Below is a small trained network, with its code and all its weights. Each question gives an input and a class and asks what happens when units are switched off, that is, made to give their printed mean instead of their output.

import numpy as np


def w(rows, s, z=0):
    codes = np.array(rows[::2]) - 128.0
    scale = np.full(codes.shape[1], s)
    scale[-1] = z or s
    return codes * scale


def f(y):
    return np.maximum(y, 0)


def log_softmax(a):
    a = a - a.max(-1, keepdims=True)
    return a - np.log(np.exp(a).sum(-1, keepdims=True))


def net(x, mask):
    res = np.array(x, float).reshape(1, 3) / 4 @ E
    y = f(res @ A[0][:, :-1].T + A[0][:, -1])
    res = res + np.where(mask, y, B[0][:, -1]) @ B[0][:, :-1]
    return log_softmax(res[-1] @ U[:, :-1].T + U[:, -1])


A, B = {}, {}
E = w([
[55,237,37,33,226,232,23,64,223,78],'x0',
[41,53,27,87,254,98,227,71,39,239],'x1',
[226,32,204,13,215,224,69,243,109,202],'x2',
],0.0048)
A[0] = w([
[166,67,179,228,24,16,230,152,57,141,116],'neuron 0',
[183,70,197,209,45,52,208,164,63,155,71],'neuron 1',
[215,54,207,31,187,196,93,218,102,195,67],'neuron 2',
[192,55,204,203,53,33,176,194,70,175,147],'neuron 3',
[55,192,77,237,49,17,171,43,153,73,63],'neuron 4',
[166,151,163,149,83,139,101,156,174,98,220],'neuron 5',
[63,240,27,44,190,239,21,53,238,77,84],'neuron 6',
[41,36,31,91,253,88,220,71,14,247,56],'neuron 7',
[209,164,227,156,25,163,33,183,210,56,81],'neuron 8',
[57,196,80,228,52,56,162,33,149,73,85],'neuron 9',
[46,248,47,31,221,245,10,44,250,65,93],'neuron 10',
[201,194,220,190,18,141,54,171,213,23,102],'neuron 11',
[215,31,213,35,187,241,62,235,111,182,51],'neuron 12',
[188,85,162,75,174,177,111,191,107,150,255],'neuron 13',
[80,160,93,191,97,78,165,71,127,94,248],'neuron 14',
[192,73,199,203,48,58,209,184,56,148,86],'neuron 15',
[43,190,83,252,49,31,177,35,136,67,74],'neuron 16',
[219,195,214,190,15,150,40,177,209,38,60],'neuron 17',
[28,45,37,109,251,75,233,56,41,235,102],'neuron 18',
],0.0051,0.0081)
B[0] = w([
[60,92,168,143,109,186,174,203,89,79,218],'neuron 0',
[62,77,210,97,105,206,195,195,64,65,185],'neuron 1',
[187,58,89,22,42,180,46,80,205,203,184],'neuron 2',
[72,109,149,160,104,175,160,183,118,88,218],'neuron 3',
[191,56,108,8,47,195,54,66,200,214,200],'neuron 4',
[142,204,71,198,177,63,131,133,142,117,211],'neuron 5',
[52,63,202,113,94,212,202,206,60,53,217],'neuron 6',
[211,206,190,26,216,63,224,36,72,136,205],'neuron 7',
[184,191,167,40,201,72,200,51,93,137,183],'neuron 8',
[173,78,98,33,60,187,71,103,190,197,202],'neuron 9',
[44,69,209,133,88,216,198,212,69,59,232],'neuron 10',
[178,193,146,78,203,70,193,63,100,127,199],'neuron 11',
[194,45,104,5,32,205,36,74,217,227,188],'neuron 12',
[89,184,3,251,83,73,58,198,194,131,240],'neuron 13',
[109,186,7,241,99,77,55,190,196,139,254],'neuron 14',
[67,67,193,102,97,195,190,187,83,74,191],'neuron 15',
[186,66,95,17,58,184,56,85,208,212,209],'neuron 16',
[195,194,195,13,210,67,218,31,78,131,184],'neuron 17',
[184,205,142,96,207,62,197,73,98,124,219],'neuron 18',
],0.0076,0.0093)
U = w([
[11,46,225,123,82,238,198,241,45,27,74],'0',
[213,48,75,62,30,195,12,61,227,239,57],'1',
[226,228,193,75,244,16,226,12,55,120,58],'2',
[50,221,12,235,107,25,35,235,204,93,246],'3',
[153,11,243,242,184,127,10,12,25,98,2],'4',
[144,10,243,231,178,114,1,9,21,93,2],'5',
],0.0096,0.009)

Each question gives the input, the list of numbers given to net, and the class t.
The units are the neurons (one row each of A and B). Each row of codes is followed by its name. A weight is (code - 128) times the scale printed after its matrix; where a second scale follows, it is the last column's (A, B and U).
mask holds one flag per neuron, in row order. A switched-off neuron (its flag False) gives its mean, the last column of its row in B, instead of its output. The means were averaged over made-up inputs and are rounded, as every weight is.
A unit's drop is (log p(t) with every unit on - log p(t) with that unit switched off) / (log p(t) with every unit on - log p(t) with every unit switched off).
unit that matters most: the unit with the biggest drop
k most important neurons: the k neurons with the biggest drops, biggest first
drop when u is switched off: that unit's drop, to one decimal
input [6,5,-1], class 0: unit that matters most : neuron 10
input [-1,-2,-3], class 3: 3 most important neurons : [neuron 12; neuron 2; neuron 14]
input [4,4,-1], class 0: 4 most important neurons : [neuron 10; neuron 6; neuron 11; neuron 17]
input [-5,6,-3], class 2: 4 most important neurons : [neuron 7; neuron 18; neuron 10; neuron 6]
input [-6,7,8], class 1: 2 most important neurons : [neuron 12; neuron 2]
input [8,-3,6], class 0: 2 most important neurons : [neuron 10; neuron 6]
input [-3,0,0], class 3: 2 most important neurons : [neuron 10; neuron 6]
input [-4,-7,-5], class 2: 2 most important neurons : [neuron 17; neuron 11]
input [0,-4,3], class 2: 3 most important neurons : [neuron 14; neuron 8; neuron 17]
input [-7,-7,-8], class 1: 3 most important neurons : [neuron 16; neuron 4; neuron 9]
input [8,6,7], class 0: 2 most important neurons : [neuron 10; neuron 6]
input [6,1,-8], class 1: 2 most important neurons : [neuron 16; neuron 4]
input [-6,5,8], class 1: 2 most important neurons : [neuron 12; neuron 2]
input [0,0,-4], class 1: unit that matters most : neuron 13
input [-3,-3,-2], class 3: 4 most important neurons : [neuron 10; neuron 6; neuron 7; neuron 5]
input [3,-1,-3], class 3: drop when neuron 1 is switched off : 0.3
input [3,1,1], class 3: drop when neuron 0 is switched off : 0.2
input [6,-2,0], class 0: drop when neuron 13 is switched off : 0.0
